Below is a small trained network, with its code and all its weights. Each question gives an input and a target symbol and asks what happens when units are switched off, that is, made to give their printed mean instead of their output.

import numpy as np


def w(rows, s, z=0):
    codes = np.array(rows[::2]) - 128.0
    scale = np.full(codes.shape[1], s)
    scale[-1] = z or s
    return codes * scale


def f(y):
    return np.maximum(y, 0)


def softmax(a):
    e = np.exp(a - a.max(-1, keepdims=True))
    return e / e.sum(-1, keepdims=True)


def log_softmax(a):
    a = a - a.max(-1, keepdims=True)
    return a - np.log(np.exp(a).sum(-1, keepdims=True))


def net(x, mask):
    ids = ['ΞΦβζηλπτψ'.index(c) for c in x.split()]
    T = len(ids)
    res = E[ids] + P[:T]
    u = 0
    for l in range(2):
        r = res
        for j in range(2):
            rows = slice(3 * j, 3 * j + 3)
            q, k, v = (r @ M[l][rows].T for M in (Q, K, V))
            z = softmax(np.where(np.tri(T) > 0, q @ k.T / 3**0.5, -1e9)) @ v
            o = O[l][rows]
            res = res + np.where(mask[u + j], z, o[:, -1]) @ o[:, :-1]
        u += 2
        y = f(res @ A[l][:, :-1].T + A[l][:, -1])
        res = res + np.where(mask[u : u + 4], y, B[l][:, -1]) @ B[l][:, :-1]
        u += 4
    return log_softmax(res[-1] @ U[:, :-1].T + U[:, -1])


Q, K, V, O, A, B = {}, {}, {}, {}, {}, {}
E = w([
[175,135,120],'Ξ',
[152,195,151],'Φ',
[143,169,158],'β',
[166,127,117],'ζ',
[189,64,121],'η',
[102,96,115],'λ',
[183,149,149],'π',
[45,133,166],'τ',
[160,157,251],'ψ',
],0.022)
P = w([
[146,162,96],'0',
[63,100,68],'1',
[234,209,126],'2',
[244,193,158],'3',
[254,160,189],'4',
[201,81,161],'5',
],0.0071)
Q[0] = w([
[188,161,184],'L0H0',
[119,170,156],'L0H0',
[135,198,154],'L0H0',
[93,248,109],'L0H1',
[137,161,96],'L0H1',
[142,149,180],'L0H1',
],0.013)
K[0] = w([
[198,97,149],'L0H0',
[146,141,179],'L0H0',
[211,254,218],'L0H0',
[24,70,44],'L0H1',
[106,72,116],'L0H1',
[149,157,169],'L0H1',
],0.0077)
V[0] = w([
[223,253,172],'L0H0',
[109,201,18],'L0H0',
[71,204,52],'L0H0',
[128,170,10],'L0H1',
[35,131,98],'L0H1',
[1,18,41],'L0H1',
],0.0073)
O[0] = w([
[72,63,69,199],'L0H0',
[75,37,152,77],'L0H0',
[114,101,122,66],'L0H0',
[2,45,186,82],'L0H1',
[213,65,128,62],'L0H1',
[88,114,123,10],'L0H1',
],0.008,0.013)
A[0] = w([
[43,246,11,64],'L0N0',
[58,199,20,82],'L0N1',
[215,243,172,253],'L0N2',
[104,2,37,74],'L0N3',
],0.0065,0.005)
B[0] = w([
[220,89,59,137],'L0N0',
[255,190,198,132],'L0N1',
[54,86,152,252],'L0N2',
[57,214,133,129],'L0N3',
],0.0072,0.019)
Q[1] = w([
[49,154,185],'L1H0',
[2,64,103],'L1H0',
[136,141,209],'L1H0',
[109,71,85],'L1H1',
[194,128,152],'L1H1',
[201,152,110],'L1H1',
],0.0067)
K[1] = w([
[1,138,6],'L1H0',
[140,104,144],'L1H0',
[180,92,206],'L1H0',
[53,105,177],'L1H1',
[158,202,80],'L1H1',
[128,189,176],'L1H1',
],0.0084)
V[1] = w([
[212,120,132],'L1H0',
[180,93,104],'L1H0',
[51,230,34],'L1H0',
[250,106,102],'L1H1',
[212,2,28],'L1H1',
[180,68,168],'L1H1',
],0.0088)
O[1] = w([
[92,83,16,234],'L1H0',
[73,107,82,152],'L1H0',
[209,7,228,60],'L1H0',
[39,62,1,255],'L1H1',
[13,82,80,64],'L1H1',
[31,211,68,160],'L1H1',
],0.0074,0.0026)
A[1] = w([
[101,252,153,183],'L1N0',
[123,83,105,224],'L1N1',
[91,128,192,6],'L1N2',
[65,120,162,5],'L1N3',
],0.011,0.0029)
B[1] = w([
[126,107,52,255],'L1N0',
[2,113,198,200],'L1N1',
[64,241,99,150],'L1N2',
[197,137,200,134],'L1N3',
],0.0098,0.0059)
U = w([
[110,144,198,199],'Ξ',
[104,88,133,185],'Φ',
[129,119,172,62],'β',
[99,104,192,102],'ζ',
[39,139,29,101],'η',
[109,111,205,78],'λ',
[107,121,153,174],'π',
[202,218,80,141],'τ',
[254,142,105,3],'ψ',
],0.0089,0.0051)

Each question gives the input, a string of symbols that net reads in full, and the target symbol t.
The units are the heads (3 rows each of Q, K, V and O) and the neurons (one row each of A and B). Each row of codes is followed by its name. A weight is (code - 128) times the scale printed after its matrix; where a second scale follows, it is the last column's (O, A, B and U).
mask holds one flag per unit, layer by layer, with each layer's heads first. A switched-off unit (its flag False) gives its mean, the last column of its rows in O or B, instead of its output. The means were averaged over made-up inputs and are rounded, as every weight is.
A unit's drop is (log p(t) with every unit on - log p(t) with that unit switched off) / (log p(t) with every unit on - log p(t) with every unit switched off).
The circuit of an input: a set's keep is (log p(t) with only the set's units on - log p(t) with every unit switched off) / (log p(t) with every unit on - log p(t) with every unit switched off). Starting from all 12 units, units are removed one at a time, each time the one whose removal leaves the highest keep (on an exact tie, the one counted first), for as long as the keep stays at least 0.8.
circuit, biggest first: the units of the circuit, biggest drop first
top k neurons in layer l: the k neurons of layer l with the biggest drops, biggest first
heads that matter: for each layer, one digit per head in row order, 1 if its drop is at least 0.15 and else 0, layers parted by /
drop of u: that unit's drop, to one decimal
input η λ ψ ζ η π, target η: circuit, biggest first	(L1H1, L1H0)
input ζ ψ Φ, target ψ: circuit, biggest first	(L1H1, L1H0)
input Ξ β η τ ψ ζ, target τ: heads that matter	01 / 01
input ζ π ζ η η, target η: circuit, biggest first	(L1H1)
input ζ η π ζ η ψ, target η: top 2 neurons in layer 1	(L1N0, L1N2)
input ψ ψ λ, target τ: heads that matter	00 / 00
input η ψ ψ ψ π, target ψ: heads that matter	10 / 11
input λ ψ ζ, target ψ: circuit, biggest first	(L1H1, L1H0)
input η η τ η ψ β, target τ: heads that matter	10 / 00
input η η Φ, target η: heads that matter	10 / 01
input π η τ ζ ψ η, target ψ: top 2 neurons in layer 1	(L1N1, L1N2)
input η ψ η ψ, target τ: heads that matter	11 / 00
input ζ τ ζ ψ ψ η, target τ: heads that matter	01 / 00
input ψ ψ Ξ η ψ, target η: top 2 neurons in layer 0	(L0N2, L0N0)
input η λ Ξ η π, target η: circuit, biggest first	(L1H1)
input ψ η ζ η η, target η: circuit, biggest first	(L1H1, L1H0)
input ψ ψ η, target ψ: heads that matter	00 / 01
input ψ η ψ, target τ: top 2 neurons in layer 1	(L1N1, L1N0)
input τ ψ π ψ τ, target τ: drop of L1H1	0.1
input ψ ψ Ξ, target ψ: drop of L1H0	0.2
input η ζ η Ξ, target η: drop of L1N0	-0.1
input η η η β, target η: top neuron in layer 1	(L1N0)
input λ ψ π, target ψ: top 2 neurons in layer 1	(L1N1, L1N2)
